The same points and some others measured another way (B), then each row and its match in B:
B (72 x 29):
[[ -26  156 -116  116 -400  105 -250  -78 -154 -362  534  -78 -106   25
  -116  371  104 -234  473 -472  230 -152   60 -121 -329   24 -369  505
   107]
 [  15   23  127   73  -40  127   94    1 -112  179  -47 -303  221   87
   -48    4  111   63   71   54   43 -231  -17   65  -94  -20   90  -40
  -183]
 [ -75    4   67 -100 -153  234   18  -32  -43   46   14 -291   81  111
     7   35   64   43  -62  -71   13  -87  146   32 -214  197  108  -96
   -34]
 [ 297 -103  -84   86  408 -195   76    9   17  127  -67   17    8  -15
   156  -29   49  106 -180  205 -141  -80 -222  -56   79 -359  -14 -122
    70]
 [  13   10   95   -4  -48  177  155   22 -110  171  -37 -269  252   89
   -47   32   68  109  -19   -4   15 -193   47   39 -113   75  176 -111
  -169]
 [  48  -31   50  -51   40  196  257   58 -110  242 -100 -217  310  101
     0   -5   12  171 -158   30 -103 -200   18   21 -100   76  249 -232
  -142]
 [ 134 -121   84  -16  345 -297 -200 -148  240 -113  -61  -21 -378  -38
   139    4  152  165 -366  292  205  301  108   13  215 -120  120 -152
    57]
 [  12  -12  -60  -48   67  233  246  105 -160  147   38  -62  297  149
   -76  172  -27  289 -236 -133   27 -163  195  -10   -2  207  372 -214
  -188]
 [  77  -60 -342  138  308   -3 -206  125  -87 -114  207  169 -168  204
   106  232    3  211 -229 -195   28  -66  132  -51   83  -29    6   24
    98]
 [ 115   11 -155   87   14  136   50   71 -184   75  126 -104  178  107
    48   96    3   -7  109 -159 -153 -300 -132  -53 -218 -116 -129   70
    50]
 [-145   58  272    9 -211  165   -6  -93  -30   63  -17 -387   98   91
  -147   56  178  114   30   30  312  -66  256  110  -47  230  250  -46
  -294]
 [  23  159  -61  226 -309  -19 -261  -92 -134 -354  519  -39 -117  -19
  -174  391  171 -187  506 -372  369 -143   59  -93 -168  -73 -328  525
   -11]
 [  85 -111   97  -67  263 -146  -62  -96  173   -7 -109  -93 -208    9
   103  -21  106  199 -386  253  136  210  137   33  142   -7  219 -235
     0]
 [ 332   41  182  156  107 -145  396  -44 -129  233  -28 -135  420 -156
  -147   41  120   29  233  175   63 -298 -310  -47   48 -393   85    7
  -280]
 [ 180 -140 -156  -54  356  -22   50   57   19  120  -97  -20  -25   94
   219  -46  -13  159 -361  113 -243  -37  -78  -35  -19 -126   60 -241
   163]
 [  89   20 -365  -30   18  112  -27   91 -140 -242  424  246  -49   93
     7  392  -82   93 -105 -454   25  -45  160 -182 -121  105  -33  105
   171]
 [ 287  -80   68 -363  118  -84  440 -123  120  -37   39  131  100 -224
    16  112  -61  135 -410   56  -39  251   37 -201  -40   16  313 -339
   103]
 [ 102   22   72   17  -45  121  213    8 -125  182    0 -229  295   26
   -37   35   56   35   82   -3  -55 -251  -96   -8 -153  -63   71  -45
  -123]
 [ -32  -37  -20   40  159  -44 -206  -32   68 -133   84  -39 -238  115
    22  153  115  218 -258   -3  272  131  286   31  136  118  168  -52
   -46]
 [ 298  -28 -185  123  418 -107  360  147 -162   89  132  314  291   15
  -110  300  -33  398 -266  -64  117 -125   41 -136  311 -140  386 -178
  -228]
 [ 232  -54   79 -358  -50   94  475  -84   23   95  -21  -80  263 -163
    49   -2  -72   -1 -225    3 -245   38 -107 -160 -277    6  167 -280
   132]
 [ -82  169   58  244 -342   13 -321 -116 -119 -290  422 -179 -123   45
  -200  331  221 -131  493 -292  460 -136  146   -3 -116   13 -230  488
  -129]
 [  -8   -2  -84  -47  -30  208   77   53 -114   36  105 -101  125  134
     2  142   -3  131 -121 -169  -13 -134  146  -28 -128  157  136  -84
   -25]
 [ -19  -30  -85 -260  -80  253  135   20  -30  -43  117  -53   60   78
    41  150  -63  139 -307 -216  -66   48  232  -80 -208  303  213 -201
    96]
 [  65  -65 -149   10  233   97   65  102  -84   84   26   14   81  161
    53  118   -4  261 -302  -57  -15  -89  134  -18   46   74  230 -190
   -50]
 [ 178  -43 -100 -144   31  129  232   21  -81   86   58  -67  187    7
   102   41  -67    4 -105  -99 -263 -134 -118 -113 -261  -48   -7 -126
   155]
 [ 132  -28 -153  199  208  -72 -155   35  -69  -23  115  -25  -78  106
    86  105   85   47   27  -32    5 -166  -83  -21    1 -214 -145  114
    50]
 [ 330 -144 -239   79  603 -263   68   79   22   33   12  270  -77   35
   148  121   -5  299 -429  129  -56   42  -75 -104  271 -285  145 -201
    71]
 [ -43  -60 -243  -18   82  221 -154  102  -87  -12  100  -84  -72  252
   149   94  -25  125 -218 -202 -133 -111  150   -9 -168  157   -2  -64
   148]
 [ 157   81 -340   43 -127   43  -76   21 -172 -340  557  222  -64    0
   -29  432  -37 -102  202 -511   59 -112   13 -234 -230  -49 -279  339
   226]
 [ 330  -96  -75  173  521 -342   15  -11   49   36  -18  144  -92  -36
    89   63   97  201 -216  240   71    8 -139  -55  287 -390   62  -78
   -28]
 [  81    4  222  -90 -127   32  125 -138   32   68  -36 -301   95  -69
   -14  -23  116  -48   34  106   38  -22  -42   -1 -179  -29   43  -63
   -50]
 [ -18   -9   14  -66  -63  245  143   38 -113  155  -18 -246  222  122
    11   19   17   91  -84  -69  -89 -189   62   24 -194  127  148 -136
   -65]
 [ 246   18  434  175   73 -504 -184 -353  252 -113  -31 -282 -290 -278
   -27  -72  355 -181  278  468  393  163 -219   32  125 -498 -203  220
   -88]
 [-156  -28 -197   51  -24  223 -384   51  -57 -117  145 -182 -242  289
   144  100   59   41  -96 -215   -4  -81  217   53 -195  194 -126   85
   157]
 [  58   47  217 -179 -251   29  128 -190   54 -102  127 -198   29 -133
  -103  122   93  -66   56  -45  186   96   88  -69 -186   94   74   11
   -25]
 [ -55   71  167   24 -201  204  152  -22 -134  114   50 -291  281   68
  -171  113  104   96  103  -72  191 -199  141   47  -97  153  215  -21
  -285]
 [ 102  -94 -153   66  319  -19  -69   72  -21   50   -7   -3  -66  144
   129   59   30  210 -287   41  -34  -57   51   -3   74  -70   94 -125
    34]
 [ 178   44   30  117   21   94  331   63 -219  242   36 -153  459   17
  -104   85   40   73  170  -29  -49 -378 -178  -31  -81 -174   94  -15
  -220]
 [  15   91   60 -101 -264  101   97  -96  -62 -177  295  -63   70  -49
  -163  284   55    2   91 -260  242   10  188 -107 -160  174   94   93
   -63]
 [-126    2  -28  -70 -205  347  -86   21 -102   73   26 -370   77  206
    93  -18   38  -44   12 -151 -159 -209   76   43 -374  191  -72  -16
    83]
 [ -64   11 -113  -84  -87  278   53   66 -135    1  135  -98  120  165
    -7  174  -28  136 -151 -247  -12 -122  207  -30 -174  253  152  -82
   -11]
 [ 179 -185 -241  -85  389   73   63  121   -7  202 -151  -56   23  154
   317 -124  -73  140 -421   96 -445 -110 -141  -27 -129 -121    8 -307
   258]
 [ 371 -208 -402 -374  342  -27  176   27   93  -69   82  252 -136  -63
   413    2 -215  -19 -518  -91 -618  143 -225 -284 -315 -165 -170 -282
   653]
 [ -38   38   -8   10  -83  223  122   51 -158   66   98 -138  217  130
  -107  178   40  182  -56 -168  124 -164  196    8  -65  198  236  -60
  -190]
 [ 292  -54  119  -54  118 -141  208 -111   47  116  -71 -160  112 -151
    94  -84   72  -76   14  210 -153  -65 -303  -72 -135 -334  -89  -79
    89]
 [ -79  -10 -115  -61  -91  307  -28   71 -128   41   79 -199   86  212
    57   87   -5   82 -117 -211  -96 -169  150    7 -248  221   59  -77
    40]
 [ 302 -103 -229 -440   93   41  383  -21   43 -131  200  272   59 -156
   138  190 -195   62 -435 -212 -295  193   -1 -303 -240   56  117 -272
   375]
 [  39   99  -39  140 -273   64 -208  -79 -123 -177  319 -209  -57   11
   -26  174  128 -260  445 -241   72 -217 -108  -59 -325 -132 -403  404
   108]
 [ 179   -4   53  -31   16   70  276   -6  -98  174   -9 -170  285  -24
   -11   18   23   29   30   29 -107 -205 -144  -46 -143 -118   68  -97
   -69]
 [  74  -14  298 -250 -163 -195 -102 -340  288 -295  106 -179 -362 -234
    21   57  171 -121  -90  133  278  419  140  -79 -111   42  -22    8
   143]
 [-177  -13  -25  -77  -80  328  -26   64  -83   65   16 -238   76  248
    -2   95   29  219 -240 -144   66  -83  331   73 -114  369  276 -171
  -102]
 [  53 -116  230 -153   35  -69 -154 -205  238   50 -221 -423 -251  -37
   246 -265  152 -122 -167  347 -115  153  -93   69 -205  -99 -124 -147
   210]
 [ 135   28  184 -145 -161  -18  197 -159   30  -52  100 -153   91 -152
   -69   98   77  -49   45    1  109   38   -8  -87 -160  -16   60  -22
   -19]
 [ -46  -56  -26 -149   78  272  211   86  -75  163  -61 -119  217  178
     8   79  -33  318 -408  -63  -29  -61  267   21  -31  314  436 -355
  -123]
 [ 338  -81   68  -64  224 -135  280  -71   35  182 -121 -103  160 -135
   128  -88   33    1 -101  235 -219  -74 -310  -85  -91 -339   -5 -176
    81]
 [ -62   27  128 -109 -141  209  178  -20  -63   62   37 -198  192   73
  -119  136   56  189 -134  -90  167  -41  253   18  -64  274  342 -161
  -203]
 [ 375  -34    9  358  319 -444 -252 -126   54  -23   37 -115 -218 -117
   164  -76  217 -220  323  293  -24 -167 -501  -29   21 -727 -510  309
   150]
 [ 158   42  -54  112   -6   32  125   18 -161   36  170  -70  203    7
   -49  155   52   -1  183 -121   18 -262 -119  -73 -107 -159  -62  118
   -67]
 [ -54  -32  -41   14  127   56  -88   25   -7  -68   83  -19  -96  155
   -23  191   73  288 -297  -69  251   71  334   27  138  208  284 -114
  -126]
 [-138   70  231  -36 -228  251  151  -43  -94  106   15 -320  255   94
  -191  118  112  172  -10  -61  265 -111  281   81  -62  301  361 -108
  -335]
 [  15   -9  -35  -32   52  160  146   60  -99   75   65  -59  170  115
   -53  158   13  225 -197 -109   79 -102  186  -15   -1  170  288 -151
  -136]
 [  52   65  167  178 -144   20  -66  -86  -88   81   33 -373  114   16
   -45  -12  192 -135  360   55   91 -271 -158   55 -174 -197 -177  201
  -119]
 [   4  -93 -232   -6  217  121 -155   99  -33    0   44  -24 -121  225
   172   72  -10  183 -324  -94 -107  -45  144    2  -51   86   49 -124
   136]
 [-215   28  136 -115 -273  292 -119  -72  -11  -17   29 -388  -26  161
   -24   54  103   36  -58 -105  139  -13  301   86 -236  355  131  -50
   -60]
 [ 237 -178 -107  -55  540 -254  -27  -19  171  -17  -82  143 -264   15
   208   12   34  273 -553  236  -16  230   42  -54  236 -164  180 -289
   132]
 [ 190 -136  -38 -327  195   41  258  -37  100   63  -76    2   32  -43
   164  -16  -76  157 -494   72 -230  151   30 -115 -118   57  224 -382
   188]
 [ 194  116 -362  204  134  -65  119  137 -273 -301  612  518  117   25
  -273  691  -33  289   37 -540  421 -106  246 -235  240    9  190  240
  -185]
 [  90  -76  -25  173  386 -272 -274  -49  117 -127   48   57 -337   69
    57  134  164  243 -269  162  324  160  168   36  330 -120  122  -25
   -63]
 [ 189 -117  113   17  410 -363 -121 -148  247  -82  -74    8 -337  -79
   112    1  159  190 -358  347  226  288   67   -1  293 -203  148 -161
    -1]
 [ 404   57  -10  -27  -68  -88  421  -69 -147    6  249   54  352 -251
   -95  194   -4 -167  305 -133 -102 -220 -358 -239 -234 -359 -160  140
    50]
 [ -60  -60  -57  -57  125  202   58   84  -58  118  -41 -117   91  203
    29   73    5  298 -360  -36   23  -51  266   48   12  244  330 -258
  -105]]
Rows of B count from 0, top down.

[ -35 -110   11 -169 -342  -33  143 -172  512  155 -138  263  115  360
   64  149  229  106 -206   55  242  271  201   65  -71   74 -198 -238
 -484 -167  287]  11
[ 179  248  328 -126 -202 -146 -166   -8  -26  380   80 -293  112  292
 -111  554 -383  315    6  628  -89  -19 -401  -84 -216  -77   53   40
  -56   40  300]  6
[ -98   53   -8  133  217   28  305   75  -19 -358  127   13 -337  -55
  187 -151  194 -203  118 -280  111  100 -178  285  399  204  -69  106
   66   56 -124]  25
[  58  -56 -224  204  180  -30  218   -2  344 -371 -212  115 -437  -98
  185 -321  402 -251   -3  -24  157  158 -216   85  410  163 -114 -418
   72 -158 -216]  40
[  97   29 -174  -68 -156 -210 -228  -21  132   43 -141  -57   49   31
   48   59  111  -30   45  207 -190  -40   41 -254  -17  -92    2 -390
   32 -125  153]  71
[   5 -188 -164   49  145 -105    5  114  335 -328 -194   81 -209  -26
  219 -143  389 -174   26 -199  -59  229   -7  144  209   25  -68 -144
   43   53  -70]  9
[ -82   48 -102   19  106  -83   32   94 -134 -259  105  -81 -111 -112
  128  -82  117 -178  186 -265 -119  -50   10   69  244   49    5   43
  136   53  -13]  49
[ 123   14  -63   33 -156 -199  -30  -97  458  -26 -166  156 -217  266
  269  -21  369  -72  -97  252  -19  312  -64   31   65   39 -103 -410
  -91  -47  164]  48
[ -45  221   -4   48 -112   -8  283 -150  -18  -36  147   67 -173  104
   94  -57   78  -95   21   34  203    0  -73   39  247  190 -101 -179
 -124 -183   85]  23
[  76  303  103   75   51 -225 -131   86 -270  -84  235 -248 -207   67
  210  121  -40  -99  225  156 -298  -14 -280   52  132    9   99  102
  293  203  123]  45
[  -3 -249  224 -225  -24  121   70  129  284  141 -175 -125  256  116
 -281  470 -266  353  -89   61  211   75 -165  133 -146  -47  -62  225
 -329   -8   63]  68
[ -85  308  198  112  135   61  361   18 -321 -145  366 -150 -266   12
   55   63 -159  -73  163  -55  174  -66 -358  246  340  245  -25  251
   53   27  -34]  66
[  53  -74 -163   18   56 -133  -97   81  182 -198 -150  -33 -121  -52
  121  -61  219 -113   76  -18 -129   58  -32  -31  133  -31  -10 -219
  100  -15  -10]  62
[ 100  116 -182  -25 -270 -256 -160 -149  217   58 -102   87  -54  162
  187  -29  271  -89  -16  253 -143   64  105 -221   14  -26  -55 -509
  -26 -164  232]  41
[ -11  741  278  -71 -404 -258  -62 -207 -669  382  654 -246   49  344
  133  358 -350   35  222  391 -233 -238  -93 -145  -30   82   83  120
   57   41  526]  16
[ -56  -81  -61 -364 -346 -299 -506   85  -48  220   17 -119  515  160
   26  393  -36  125  121  -93 -478  -65  478 -211 -350 -278   73   84
  -78  131  471]  19
[-151  103 -139  -72 -113   46  202  -95 -150  -41  118   21   80  -71
  -67  -37  -20  -76   82 -215  148 -208  181  -96  203  107  -83 -119
 -157 -262   71]  56
[ -73  -87 -130  -15   21   25  185    0  186 -187  -76   95  -88  -31
   48  -94  192  -98    7 -200  143   60   41   78  214  100 -106 -141
 -122 -133  -31]  22
[ -21 -285   21  -34  217   78  118  188  322 -220 -209  -47  -60  -64
  -44   97   69   60   -7 -168  134  150 -188  226  127   24  -63  114
  -81   45 -134]  37
[  55 -123  191 -209   -2 -128 -270  226   86   82  -59 -259  205  127
  -42  463 -173  224   74   84 -240   82 -120   88 -203 -171   73  300
   -2  251  186]  30
[  -6  365   -3 -132 -517 -210  -29 -298  -77  327  217   83  126  350
  110  166   18   24   -3  303  -33  -59  213 -233  -76   51  -73 -340
 -232 -215  469]  39
[-130 -107 -215 -103  -37  -22   30   27   19 -152  -45   35  109 -120
   -3  -62  133 -102   90 -330  -12 -103  264  -63  149   10  -60 -107
  -81 -141   34]  7
[ 115   11 -215   72  -67 -193  -71  -64  330 -125 -197   96 -218   59
  211 -147  356 -154  -21  184  -76  137  -41 -110  151   10  -62 -515
   39 -135   51]  46
[ -93  105 -258 -107 -223  -64    7 -120 -147   12   46   21  172  -92
  -67  -57   25  -96   93 -119   -9 -277  302 -293  114    7  -47 -324
  -99 -314  138]  60
[-141  376  120   -9 -174   65  389 -185 -327   83  392  -14  -51  126
  -13   79 -167  -26   85  -21  268 -167  -61   54  240  247  -89   47
 -189 -195  167]  35
[ -23 -170   80   89  378   97  225  242  153 -360  -81 -113 -271 -118
   32   15   56  -40   80 -218  130  150 -376  355  295  111  -34  237
   73  135 -242]  14
[  97 -259  -11  -64   54 -115 -145  145  483 -112 -298   -9  -43   95
   96  141  215   54  -53   66  -91  282 -110  109  -27  -82  -39 -100
  -51  102   36]  26
[ -76 -141 -203   -1  164    7   82  120   43 -307  -96  -23  -68 -225
   11 -125  151 -148  118 -319   -1  -63   46   24  260   27  -31  -75
   47  -73 -136]  1
